Here is a tiny trained network, its code and every weight. The questions are about switching its units off for an input and a target symbol, where a switched-off unit gives its printed mean instead of its output.

import numpy as np


def w(rows, s, z=0):
    codes = np.array(rows[::2]) - 128.0
    scale = np.full(codes.shape[1], s)
    scale[-1] = z or s
    return codes * scale


def norm(h):
    return h / np.sqrt((h * h).mean(-1, keepdims=True) + 1e-5)


def f(y):
    return y / 2 * (1 + np.tanh(0.7978845608 * (y + 0.044715 * y**3)))


def softmax(a):
    e = np.exp(a - a.max(-1, keepdims=True))
    return e / e.sum(-1, keepdims=True)


def log_softmax(a):
    a = a - a.max(-1, keepdims=True)
    return a - np.log(np.exp(a).sum(-1, keepdims=True))


def net(x, mask):
    ids = ['ΓΔΛΣεζημξ'.index(c) for c in x.split()]
    T = len(ids)
    res = E[ids] + P[:T]
    r = norm(res)
    for j in range(3):
        rows = slice(3 * j, 3 * j + 3)
        q, k, v = (r @ M[0][rows].T for M in (Q, K, V))
        z = softmax(np.where(np.tri(T) > 0, q @ k.T / 3**0.5, -1e9)) @ v
        o = O[0][rows]
        res = res + np.where(mask[j], z, o[:, -1]) @ o[:, :-1]
    y = f(norm(res) @ A[0][:, :-1].T + A[0][:, -1])
    res = res + np.where(mask[3:27], y, B[0][:, -1]) @ B[0][:, :-1]
    return log_softmax(norm(res)[-1] @ U[:, :-1].T + U[:, -1])


Q, K, V, O, A, B = {}, {}, {}, {}, {}, {}
E = w([
[150,172,148],'Γ',
[226,122,100],'Δ',
[69,214,64],'Λ',
[123,66,105],'Σ',
[97,165,102],'ε',
[120,139,80],'ζ',
[151,91,201],'η',
[128,229,194],'μ',
[124,206,2],'ξ',
],0.02)
P = w([
[61,41,122],'0',
[79,243,17],'1',
[55,34,116],'2',
[82,249,22],'3',
[51,33,110],'4',
[90,253,28],'5',
[46,33,109],'6',
],0.005)
Q[0] = w([
[158,196,149],'head 0',
[106,71,191],'head 0',
[174,134,120],'head 0',
[169,122,115],'head 1',
[38,51,122],'head 1',
[110,185,207],'head 1',
[145,180,2],'head 2',
[115,49,108],'head 2',
[150,154,54],'head 2',
],0.029)
K[0] = w([
[206,166,155],'head 0',
[64,93,213],'head 0',
[195,119,124],'head 0',
[76,117,111],'head 1',
[250,52,69],'head 1',
[150,149,252],'head 1',
[214,112,42],'head 2',
[33,66,73],'head 2',
[215,133,52],'head 2',
],0.022)
V[0] = w([
[151,101,157],'head 0',
[100,108,124],'head 0',
[173,135,95],'head 0',
[157,115,132],'head 1',
[159,133,123],'head 1',
[10,118,168],'head 1',
[77,106,151],'head 2',
[129,133,126],'head 2',
[64,105,159],'head 2',
],0.013)
O[0] = w([
[163,201,255,3],'head 0',
[105,135,28,139],'head 0',
[184,91,132,191],'head 0',
[102,103,55,77],'head 1',
[130,112,115,109],'head 1',
[100,143,164,171],'head 1',
[176,153,210,58],'head 2',
[125,126,106,136],'head 2',
[203,157,249,36],'head 2',
],0.006,0.0025)
A[0] = w([
[168,38,92,160],'neuron 0',
[146,184,108,3],'neuron 1',
[134,102,192,63],'neuron 2',
[139,5,134,144],'neuron 3',
[132,156,74,91],'neuron 4',
[181,105,140,54],'neuron 5',
[129,142,102,65],'neuron 6',
[176,116,123,163],'neuron 7',
[186,195,115,194],'neuron 8',
[157,167,153,105],'neuron 9',
[84,88,157,123],'neuron 10',
[219,132,72,124],'neuron 11',
[251,83,160,115],'neuron 12',
[123,167,144,141],'neuron 13',
[122,124,140,155],'neuron 14',
[136,138,103,82],'neuron 15',
[122,114,131,110],'neuron 16',
[160,176,154,95],'neuron 17',
[148,111,133,140],'neuron 18',
[162,100,128,78],'neuron 19',
[101,129,122,85],'neuron 20',
[139,175,167,46],'neuron 21',
[25,50,161,185],'neuron 22',
[125,133,104,88],'neuron 23',
],0.017,0.0032)
B[0] = w([
[42,53,120,243],'neuron 0',
[138,88,128,147],'neuron 1',
[73,202,200,168],'neuron 2',
[94,230,82,230],'neuron 3',
[141,125,194,253],'neuron 4',
[115,91,94,125],'neuron 5',
[135,125,144,156],'neuron 6',
[142,96,135,133],'neuron 7',
[165,113,94,185],'neuron 8',
[132,121,108,144],'neuron 9',
[172,179,110,146],'neuron 10',
[185,141,189,183],'neuron 11',
[54,15,7,186],'neuron 12',
[125,81,110,158],'neuron 13',
[130,122,141,131],'neuron 14',
[134,129,151,151],'neuron 15',
[131,140,115,124],'neuron 16',
[152,125,111,151],'neuron 17',
[107,128,123,125],'neuron 18',
[99,97,103,123],'neuron 19',
[142,115,124,147],'neuron 20',
[156,119,87,157],'neuron 21',
[242,127,187,228],'neuron 22',
[136,130,141,160],'neuron 23',
],0.021,0.0053)
U = w([
[181,121,47,121],'Γ',
[67,68,46,122],'Δ',
[119,217,221,90],'Λ',
[70,239,67,73],'Σ',
[209,117,175,134],'ε',
[100,78,235,93],'ζ',
[7,125,186,92],'η',
[160,170,117,255],'μ',
[156,38,152,144],'ξ',
],0.019,0.0099)

Each question gives the input, a string of symbols that net reads in full, and the target symbol t.
The units are the heads (3 rows each of Q, K, V and O) and the neurons (one row each of A and B). Each row of codes is followed by its name. A weight is (code - 128) times the scale printed after its matrix; where a second scale follows, it is the last column's (O, A, B and U).
mask holds one flag per unit, heads first, then neurons. A switched-off unit (its flag False) gives its mean, the last column of its rows in O or B, instead of its output. The means were averaged over made-up inputs and are rounded, as every weight is.
A unit's drop is (log p(t) with every unit on - log p(t) with that unit switched off) / (log p(t) with every unit on - log p(t) with every unit switched off).
The circuit of an input: a set's keep is (log p(t) with only the set's units on - log p(t) with every unit switched off) / (log p(t) with every unit on - log p(t) with every unit switched off). Starting from the 12 units with the biggest drops (on a tie, the unit counted first), units are removed one at a time, each time the one whose removal leaves the highest keep (on an exact tie, the one counted first), for as long as the keep stays at least 0.8.
units of the circuit, in order: the units of the circuit, biggest drop first
unit that matters most: the unit with the biggest drop
k most important neurons: the k neurons with the biggest drops, biggest first
heads that matter: for each layer, one digit per head in row order, 1 if its drop is at least 0.15 and else 0, layers parted by /
drop when u is switched off: that unit's drop, to one decimal
input Λ Λ Λ Σ Σ, target Σ: units of the circuit, in order : neuron 3
input μ Λ Σ Δ Λ ε, target Λ: 3 most important neurons : neuron 12; neuron 0; neuron 4
input η ζ ξ ζ Λ ε μ, target μ: 2 most important neurons : neuron 12; neuron 0
input Γ ξ Λ ζ ε ξ, target μ: 2 most important neurons : neuron 0; neuron 12
input μ Λ μ ζ Σ ξ, target μ: heads that matter : 001
input ζ Λ Λ Σ ζ, target ζ: 4 most important neurons : neuron 0; neuron 12; neuron 22; neuron 2
input Σ Σ μ Σ Γ, target μ: heads that matter : 110
input Λ Σ ξ, target ξ: heads that matter : 101
input Λ ε Σ ε Λ Λ ξ, target ξ: 4 most important neurons : neuron 3; neuron 2; neuron 4; neuron 11
input η Λ Λ Λ Σ Δ η, target Δ: heads that matter : 011
input Λ ε ε Λ ε, target ε: 2 most important neurons : neuron 22; neuron 3
input Λ Λ Λ, target Λ: 3 most important neurons : neuron 12; neuron 0; neuron 3
input Λ Σ Λ, target Λ: drop when neuron 0 is switched off : 0.9
input ξ ξ Σ Λ Σ Δ, target ξ: unit that matters most : neuron 11
input Λ Λ Σ Σ Λ Γ, target ε: drop when neuron 12 is switched off : 0.1
input ξ η Γ Δ Λ Σ Λ, target Δ: drop when neuron 3 is switched off : 1.4
